Below is a small trained network, with its code and all its weights. Each question gives an input and a class and asks what happens when units are switched off, that is, made to give their printed mean instead of their output.

import numpy as np


def w(rows, s, z=0):
    codes = np.array(rows[::2]) - 128.0
    scale = np.full(codes.shape[1], s)
    scale[-1] = z or s
    return codes * scale


def f(y):
    return np.maximum(y, 0)


def log_softmax(a):
    a = a - a.max(-1, keepdims=True)
    return a - np.log(np.exp(a).sum(-1, keepdims=True))


def net(x, mask):
    res = np.array(x, float).reshape(1, 4) / 4 @ E
    y = f(res @ A[0][:, :-1].T + A[0][:, -1])
    res = res + np.where(mask, y, B[0][:, -1]) @ B[0][:, :-1]
    return log_softmax(res[-1] @ U[:, :-1].T + U[:, -1])


A, B = {}, {}
E = w([
[255,244,72,106,141,26,27,125,246],'x0',
[44,17,194,22,241,4,174,206,192],'x1',
[192,94,205,134,65,9,72,193,16],'x2',
[182,109,158,93,125,181,125,136,140],'x3',
],0.0091)
A[0] = w([
[199,166,147,183,220,102,44,127,199,92],'N1',
[189,156,37,233,47,211,115,88,71,178],'N2',
[74,164,143,116,155,179,157,139,212,67],'N3',
[119,114,65,161,204,199,162,121,203,11],'N4',
[82,92,151,105,104,149,171,134,50,93],'N5',
[131,101,214,97,230,34,142,207,123,149],'N6',
[195,178,92,97,188,88,72,143,166,95],'N7',
[183,83,100,131,167,100,38,118,121,99],'N8',
[106,118,173,123,146,156,254,130,74,98],'N9',
[85,111,189,198,104,222,212,175,70,116],'N10',
[113,128,190,56,218,68,207,186,176,162],'N11',
[178,176,62,70,125,66,118,168,170,102],'N12',
[212,143,173,96,81,52,179,184,56,71],'N13',
[136,37,131,127,240,93,151,100,122,160],'N14',
[93,119,119,112,138,70,144,187,150,155],'N15',
[188,96,219,147,62,28,141,127,60,34],'N16',
[188,194,137,133,162,65,103,101,178,103],'N17',
[91,86,179,70,166,77,137,146,182,140],'N18',
[177,191,115,200,1,169,127,47,61,178],'N19',
[92,141,113,108,148,162,182,153,86,68],'N20',
[112,113,151,138,167,91,162,121,148,142],'N21',
[73,152,65,89,156,219,189,72,252,4],'N22',
[95,81,142,111,149,168,196,127,36,118],'N23',
[167,145,48,107,137,115,66,157,183,104],'N24',
[150,103,201,115,36,46,77,196,24,25],'N25',
[88,164,86,143,136,159,194,58,191,144],'N26',
[189,111,103,223,114,134,82,153,55,105],'N27',
[30,117,197,135,98,185,151,136,15,102],'N28',
],0.0094,0.0033)
B[0] = w([
[147,122,106,144,127,104,196,92,147,196],'N1',
[136,213,173,63,147,163,114,137,60,241],'N2',
[92,101,141,148,75,108,65,195,157,174],'N3',
[73,67,121,157,102,113,62,168,194,181],'N4',
[167,102,94,164,145,79,182,97,148,194],'N5',
[140,157,153,89,115,194,98,154,78,252],'N6',
[161,105,67,115,161,58,207,55,165,199],'N7',
[136,117,128,145,129,128,152,114,134,170],'N8',
[145,120,79,169,152,73,154,95,97,199],'N9',
[196,118,96,164,170,105,173,94,130,220],'N10',
[156,254,171,95,111,185,134,133,68,241],'N11',
[184,111,82,187,156,76,199,75,128,194],'N12',
[92,59,149,158,113,97,92,136,188,209],'N13',
[115,161,159,97,104,143,120,103,80,202],'N14',
[134,159,145,95,149,127,105,134,118,186],'N15',
[75,39,132,159,80,107,84,168,212,221],'N16',
[170,131,82,160,149,112,155,127,120,194],'N17',
[152,206,191,64,111,188,93,144,61,218],'N18',
[156,170,180,85,119,204,107,123,73,239],'N19',
[133,128,115,150,149,103,163,117,161,164],'N20',
[129,144,184,108,131,137,130,123,103,169],'N21',
[73,51,117,145,96,144,86,173,213,211],'N22',
[143,124,68,150,195,81,176,71,104,208],'N23',
[188,105,107,137,157,114,142,99,126,182],'N24',
[71,67,125,155,96,134,77,191,203,241],'N25',
[98,74,158,109,91,167,78,167,153,185],'N26',
[85,147,107,105,96,177,63,174,105,188],'N27',
[168,132,93,129,158,84,153,102,149,225],'N28',
],0.0096,0.019)
U = w([
[161,245,172,73,121,226,94,153,40,253],'0',
[204,95,18,179,190,28,253,49,145,47],'1',
[40,2,106,162,68,134,21,242,234,85],'2',
],0.0092,0.0012)

Each question gives the input, the list of numbers given to net, and the class t.
The units are the neurons (one row each of A and B). Each row of codes is followed by its name. A weight is (code - 128) times the scale printed after its matrix; where a second scale follows, it is the last column's (A, B and U).
mask holds one flag per neuron, in row order. A switched-off neuron (its flag False) gives its mean, the last column of its row in B, instead of its output. The means were averaged over made-up inputs and are rounded, as every weight is.
A unit's drop is (log p(t) with every unit on - log p(t) with that unit switched off) / (log p(t) with every unit on - log p(t) with every unit switched off).
most important unit: the unit with the biggest drop
k most important neurons: the k neurons with the biggest drops, biggest first
drop of u: that unit's drop, to one decimal
input [8,1,8,6], class 1: 2 most important neurons	(N7, N12)
input [5,6,3,-8], class 0: most important unit	N6
input [6,7,-1,2], class 0: 2 most important neurons	(N11, N18)
input [6,6,0,-6], class 0: 3 most important neurons	(N11, N18, N6)
input [3,1,-3,1], class 1: 4 most important neurons	(N25, N16, N13, N27)
input [-7,3,8,7], class 2: 4 most important neurons	(N25, N16, N13, N7)
input [6,-5,3,2], class 1: 2 most important neurons	(N7, N11)
input [0,-7,8,-4], class 2: 2 most important neurons	(N25, N16)
input [-3,0,4,-8], class 2: 3 most important neurons	(N25, N7, N12)
input [3,-6,7,-8], class 2: 3 most important neurons	(N25, N16, N11)
input [8,-6,-4,8], class 1: drop of N7	0.2
input [3,8,-6,6], class 0: drop of N11	0.7
input [-6,8,-7,-6], class 0: drop of N11	1.7
input [-4,5,1,0], class 0: drop of N26	0.0
input [-8,2,7,-4], class 1: most important unit	N23
